Below is a small trained network, with its code and all its weights. Each question gives an input and a target symbol and asks what happens when units are switched off, that is, made to give their printed mean instead of their output.

import numpy as np


def w(rows, s, z=0):
    codes = np.array(rows[::2]) - 128.0
    scale = np.full(codes.shape[1], s)
    scale[-1] = z or s
    return codes * scale


def norm(h):
    return h / np.sqrt((h * h).mean(-1, keepdims=True) + 1e-5)


def softmax(a):
    e = np.exp(a - a.max(-1, keepdims=True))
    return e / e.sum(-1, keepdims=True)


def log_softmax(a):
    a = a - a.max(-1, keepdims=True)
    return a - np.log(np.exp(a).sum(-1, keepdims=True))


def net(x, mask):
    ids = ['ΘΠβγητφω'.index(c) for c in x.split()]
    T = len(ids)
    res = E[ids] + P[:T]
    u = 0
    for l in range(2):
        r = norm(res)
        for j in range(3):
            rows = slice(2 * j, 2 * j + 2)
            q, k, v = (r @ M[l][rows].T for M in (Q, K, V))
            z = softmax(np.where(np.tri(T) > 0, q @ k.T / 2**0.5, -1e9)) @ v
            o = O[l][rows]
            res = res + np.where(mask[u + j], z, o[:, -1]) @ o[:, :-1]
        u += 3
    return log_softmax(norm(res)[-1] @ U[:, :-1].T + U[:, -1])


Q, K, V, O = {}, {}, {}, {}
E = w([
[230,116,118,101,229],'Θ',
[243,117,85,103,135],'Π',
[133,55,26,158,146],'β',
[94,255,70,104,102],'γ',
[84,145,10,163,161],'η',
[166,98,124,104,227],'τ',
[228,94,155,76,109],'φ',
[161,9,115,111,91],'ω',
],0.0081)
P = w([
[76,125,80,28,127],'0',
[124,124,88,72,119],'1',
[88,152,154,99,123],'2',
[135,81,2,67,109],'3',
[166,129,95,123,106],'4',
[105,150,155,122,125],'5',
[148,60,4,107,108],'6',
[187,127,101,146,93],'7',
[117,144,156,143,127],'8',
[142,56,6,124,97],'9',
[205,135,128,185,93],'10',
],0.014)
Q[0] = w([
[73,174,143,128,74],'0.h0',
[136,158,199,154,100],'0.h0',
[229,110,122,77,105],'0.h1',
[231,47,94,55,72],'0.h1',
[75,101,118,169,102],'0.h2',
[215,106,7,78,156],'0.h2',
],0.013)
K[0] = w([
[101,176,128,120,106],'0.h0',
[104,128,100,81,102],'0.h0',
[81,82,71,140,97],'0.h1',
[117,65,66,170,67],'0.h1',
[98,131,108,126,123],'0.h2',
[142,139,190,252,118],'0.h2',
],0.022)
V[0] = w([
[124,194,66,125,27],'0.h0',
[102,129,170,135,138],'0.h0',
[146,143,203,144,144],'0.h1',
[96,55,73,170,86],'0.h1',
[111,7,155,99,119],'0.h2',
[226,118,220,97,82],'0.h2',
],0.011)
O[0] = w([
[26,137,85,124,112,126],'0.h0',
[187,60,96,90,183,75],'0.h0',
[94,124,77,127,142,12],'0.h1',
[112,134,175,134,73,209],'0.h1',
[69,11,229,127,105,128],'0.h2',
[83,115,131,9,136,149],'0.h2',
],0.011)
Q[1] = w([
[93,155,184,90,157],'1.h0',
[114,98,120,252,151],'1.h0',
[157,29,106,153,153],'1.h1',
[173,111,80,39,150],'1.h1',
[143,136,172,132,202],'1.h2',
[45,138,149,149,237],'1.h2',
],0.013)
K[1] = w([
[205,143,237,78,43],'1.h0',
[125,56,90,194,113],'1.h0',
[90,110,84,205,174],'1.h1',
[104,183,143,72,194],'1.h1',
[175,44,56,246,171],'1.h2',
[70,63,2,186,161],'1.h2',
],0.011)
V[1] = w([
[27,114,101,187,254],'1.h0',
[148,130,166,222,46],'1.h0',
[77,51,166,74,134],'1.h1',
[238,32,51,102,23],'1.h1',
[214,36,80,154,41],'1.h2',
[86,153,115,162,91],'1.h2',
],0.0087)
O[1] = w([
[78,236,181,57,103,2],'1.h0',
[121,148,85,74,161,147],'1.h0',
[191,217,99,130,114,163],'1.h1',
[95,98,30,65,1,159],'1.h1',
[135,224,190,121,100,113],'1.h2',
[214,106,125,117,89,107],'1.h2',
],0.0071,0.0069)
U = w([
[177,69,81,162,200,215],'Θ',
[115,71,4,105,100,30],'Π',
[90,101,161,214,59,2],'β',
[108,202,87,120,131,243],'γ',
[139,154,118,243,125,125],'η',
[180,163,214,142,145,185],'τ',
[81,149,142,1,119,118],'φ',
[46,70,190,115,112,134],'ω',
],0.0097,0.0021)

Each question gives the input, a string of symbols that net reads in full, and the target symbol t.
The units are the heads (2 rows each of Q, K, V and O). Each row of codes is followed by its name. A weight is (code - 128) times the scale printed after its matrix; where a second scale follows, it is the last column's (O and U).
mask holds one flag per head, layer by layer. A switched-off head (its flag False) gives its mean, the last column of its rows in O, instead of its output. The means were averaged over made-up inputs and are rounded, as every weight is.
A unit's drop is (log p(t) with every unit on - log p(t) with that unit switched off) / (log p(t) with every unit on - log p(t) with every unit switched off).
The circuit of an input: a set's keep is (log p(t) with only the set's units on - log p(t) with every unit switched off) / (log p(t) with every unit on - log p(t) with every unit switched off). Starting from all 6 units, units are removed one at a time, each time the one whose removal leaves the highest keep (on an exact tie, the one counted first), for as long as the keep stays at least 0.8.
units of the circuit, in order: the units of the circuit, biggest drop first
unit that matters most: the unit with the biggest drop
which heads matter: for each layer, one digit per head in row order, 1 if its drop is at least 0.15 and else 0, layers parted by /
drop when u is switched off: that unit's drop, to one decimal
input γ Π ω Θ φ τ ω Θ τ Π, target τ: units of the circuit, in order => [0.h1, 0.h0, 1.h0]
input β Π τ τ β γ τ, target γ: units of the circuit, in order => [0.h2, 1.h0, 0.h1]
input η ω Π τ η Θ γ, target Θ: unit that matters most => 0.h0
input φ η τ τ Π φ τ, target φ: which heads matter => 001 / 000
input β β ω γ Π β Π, target β: which heads matter => 011 / 000
input ω τ φ Π β β ω Π β φ, target β: units of the circuit, in order => [0.h2, 0.h1]
input Π τ γ φ Θ β ω γ τ γ, target τ: units of the circuit, in order => [0.h0, 0.h1, 1.h0]
input τ β Θ τ Π, target Π: units of the circuit, in order => [0.h2, 1.h2]
input γ β τ Θ, target τ: which heads matter => 010 / 000
input Π τ Π τ Θ τ, target Θ: which heads matter => 010 / 000
input τ Π φ Π ω, target ω: which heads matter => 001 / 000
input Θ τ Θ Π τ Θ Π Θ τ Θ, target τ: units of the circuit, in order => [0.h1, 1.h0, 1.h1]
input ω φ β Θ Π Θ β, target Θ: which heads matter => 101 / 010
input ω β Θ β, target Θ: unit that matters most => 0.h0
input β Π φ τ τ Π Π β τ ω, target τ: units of the circuit, in order => [0.h0, 0.h1, 1.h0]
input β τ η τ, target η: which heads matter => 001 / 000
input ω β β τ ω γ τ, target γ: units of the circuit, in order => [0.h2, 1.h0, 0.h0]
input Θ φ τ β, target τ: units of the circuit, in order => [0.h1, 0.h0, 1.h0]
input Π Π τ Π η τ Π, target τ: units of the circuit, in order => [0.h1, 1.h0, 1.h1]
input Π η φ η, target φ: unit that matters most => 0.h2
input Π Π Π Θ ω, target ω: drop when 0.h2 is switched off => 1.1
input φ ω η η τ η γ β φ Θ, target φ: drop when 0.h2 is switched off => 0.6
input Π γ Π, target φ: drop when 1.h1 is switched off => 0.1
input φ β τ β ω β Θ, target β: drop when 1.h1 is switched off => 0.1
